Below are the code and all the weights of a small trained network. Each question names an input and a class and asks about switching units off, where a switched-off unit gives its printed mean instead of its output.

import numpy as np


def w(rows, s, z=0):
    codes = np.array(rows[::2]) - 128.0
    scale = np.full(codes.shape[1], s)
    scale[-1] = z or s
    return codes * scale


def f(y):
    return np.maximum(y, 0)


def log_softmax(a):
    a = a - a.max(-1, keepdims=True)
    return a - np.log(np.exp(a).sum(-1, keepdims=True))


def net(x, mask):
    res = np.array(x, float).reshape(1, 8) / 4 @ E
    y = f(res @ A[0][:, :-1].T + A[0][:, -1])
    res = res + np.where(mask, y, B[0][:, -1]) @ B[0][:, :-1]
    return log_softmax(res[-1] @ U[:, :-1].T + U[:, -1])


A, B = {}, {}
E = w([
[176,144,118,146,144,175,71],'x0',
[115,114,113,99,181,87,158],'x1',
[113,158,120,250,142,85,88],'x2',
[88,236,149,101,160,111,94],'x3',
[153,65,114,117,30,85,93],'x4',
[30,80,195,137,106,126,117],'x5',
[109,153,115,80,125,98,79],'x6',
[129,180,110,137,14,198,173],'x7',
],0.012)
A[0] = w([
[221,50,82,117,130,166,58,218],'neuron 1',
[147,251,162,166,107,152,75,197],'neuron 2',
[133,212,84,127,119,105,168,171],'neuron 3',
[123,129,96,118,159,131,230,179],'neuron 4',
[137,135,86,118,142,154,173,212],'neuron 5',
[222,63,122,142,123,135,148,177],'neuron 6',
[131,162,166,158,173,89,73,171],'neuron 7',
[117,112,169,158,190,74,77,208],'neuron 8',
[150,133,223,128,54,181,117,194],'neuron 9',
[63,96,127,91,38,114,150,199],'neuron 10',
[113,145,153,218,135,86,147,205],'neuron 11',
[164,224,81,47,128,165,76,225],'neuron 12',
[134,135,121,133,170,118,245,151],'neuron 13',
[71,55,108,113,70,82,140,215],'neuron 14',
[106,135,126,186,161,69,92,171],'neuron 15',
[105,133,110,176,186,54,159,253],'neuron 16',
[125,169,171,151,149,142,234,187],'neuron 17',
[114,233,73,138,108,135,109,129],'neuron 18',
],0.012,0.0035)
B[0] = w([
[166,21,49,180,161,103,106,242],'neuron 1',
[111,195,113,233,137,118,122,235],'neuron 2',
[161,176,202,142,142,142,101,198],'neuron 3',
[185,141,169,76,179,165,207,207],'neuron 4',
[158,144,162,144,205,118,197,183],'neuron 5',
[254,28,82,139,129,89,167,225],'neuron 6',
[88,210,61,91,101,132,48,221],'neuron 7',
[104,161,35,27,102,145,107,245],'neuron 8',
[45,51,130,209,135,57,188,214],'neuron 9',
[79,76,239,95,80,74,114,245],'neuron 10',
[124,151,108,148,61,190,172,215],'neuron 11',
[165,184,173,180,180,39,63,252],'neuron 12',
[148,172,148,74,147,195,220,210],'neuron 13',
[148,64,164,46,54,106,125,251],'neuron 14',
[86,173,37,100,32,186,80,222],'neuron 15',
[146,166,85,35,78,218,130,237],'neuron 16',
[122,128,158,125,166,226,190,204],'neuron 17',
[148,177,158,192,132,70,93,210],'neuron 18',
],0.0083,0.013)
U = w([
[159,180,192,178,182,83,82,248],'0',
[78,138,63,134,46,169,110,61],'1',
[222,9,78,150,136,106,147,160],'2',
[14,100,167,227,131,136,181,12],'3',
[178,125,202,78,179,186,243,80],'4',
[77,126,80,24,195,91,85,147],'5',
[62,44,255,74,52,79,149,158],'6',
],0.0092,0.0015)

Each question gives the input, the list of numbers given to net, and the class t.
The units are the neurons (one row each of A and B). Each row of codes is followed by its name. A weight is (code - 128) times the scale printed after its matrix; where a second scale follows, it is the last column's (A, B and U).
mask holds one flag per neuron, in row order. A switched-off neuron (its flag False) gives its mean, the last column of its row in B, instead of its output. The means were averaged over made-up inputs and are rounded, as every weight is.
A unit's drop is (log p(t) with every unit on - log p(t) with that unit switched off) / (log p(t) with every unit on - log p(t) with every unit switched off).
The circuit of an input: a set's keep is (log p(t) with only the set's units on - log p(t) with every unit switched off) / (log p(t) with every unit on - log p(t) with every unit switched off). Starting from the 12 units with the biggest drops (on a tie, the unit counted first), units are removed one at a time, each time the one whose removal leaves the highest keep (on an exact tie, the one counted first), for as long as the keep stays at least 0.8.
circuit, biggest first: the units of the circuit, biggest drop first
k most important neurons: the k neurons with the biggest drops, biggest first
drop when u is switched off: that unit's drop, to one decimal
input [-6,6,8,-6,-2,5,6,6], class 6: circuit, biggest first	(neuron 10)
input [-5,1,4,1,-7,2,-1,-2], class 1: 2 most important neurons	(neuron 15; neuron 7)
input [-5,6,2,5,2,-6,-3,-2], class 4: 2 most important neurons	(neuron 13; neuron 4)
input [4,-4,-8,7,-8,7,-2,6], class 3: 2 most important neurons	(neuron 9; neuron 17)
input [-2,5,-4,-6,-1,-2,-3,-4], class 4: 2 most important neurons	(neuron 13; neuron 4)
input [0,7,6,-5,7,2,2,-3], class 1: 3 most important neurons	(neuron 15; neuron 8; neuron 16)
input [4,3,-1,1,0,1,-4,6], class 3: 2 most important neurons	(neuron 9; neuron 16)
input [0,7,-1,1,8,1,7,-2], class 6: 2 most important neurons	(neuron 14; neuron 10)
input [-7,4,-1,-7,4,-6,7,7], class 6: 2 most important neurons	(neuron 10; neuron 14)
input [-4,-3,3,-7,-8,8,-1,6], class 4: 3 most important neurons	(neuron 17; neuron 13; neuron 4)
input [-6,5,-4,-6,4,-2,-8,0], class 4: 2 most important neurons	(neuron 13; neuron 4)
input [0,-5,-5,-2,-4,-8,6,-5], class 0: 2 most important neurons	(neuron 12; neuron 14)
input [7,0,1,0,3,-8,0,7], class 0: drop when neuron 12 is switched off	0.2
input [-1,-3,-7,7,2,-2,1,-5], class 0: circuit, biggest first	(neuron 12)
input [1,-3,2,6,6,8,8,6], class 6: drop when neuron 10 is switched off	0.5
input [-1,-8,-4,2,-2,-4,-5,-7], class 2: drop when neuron 9 is switched off	-0.1
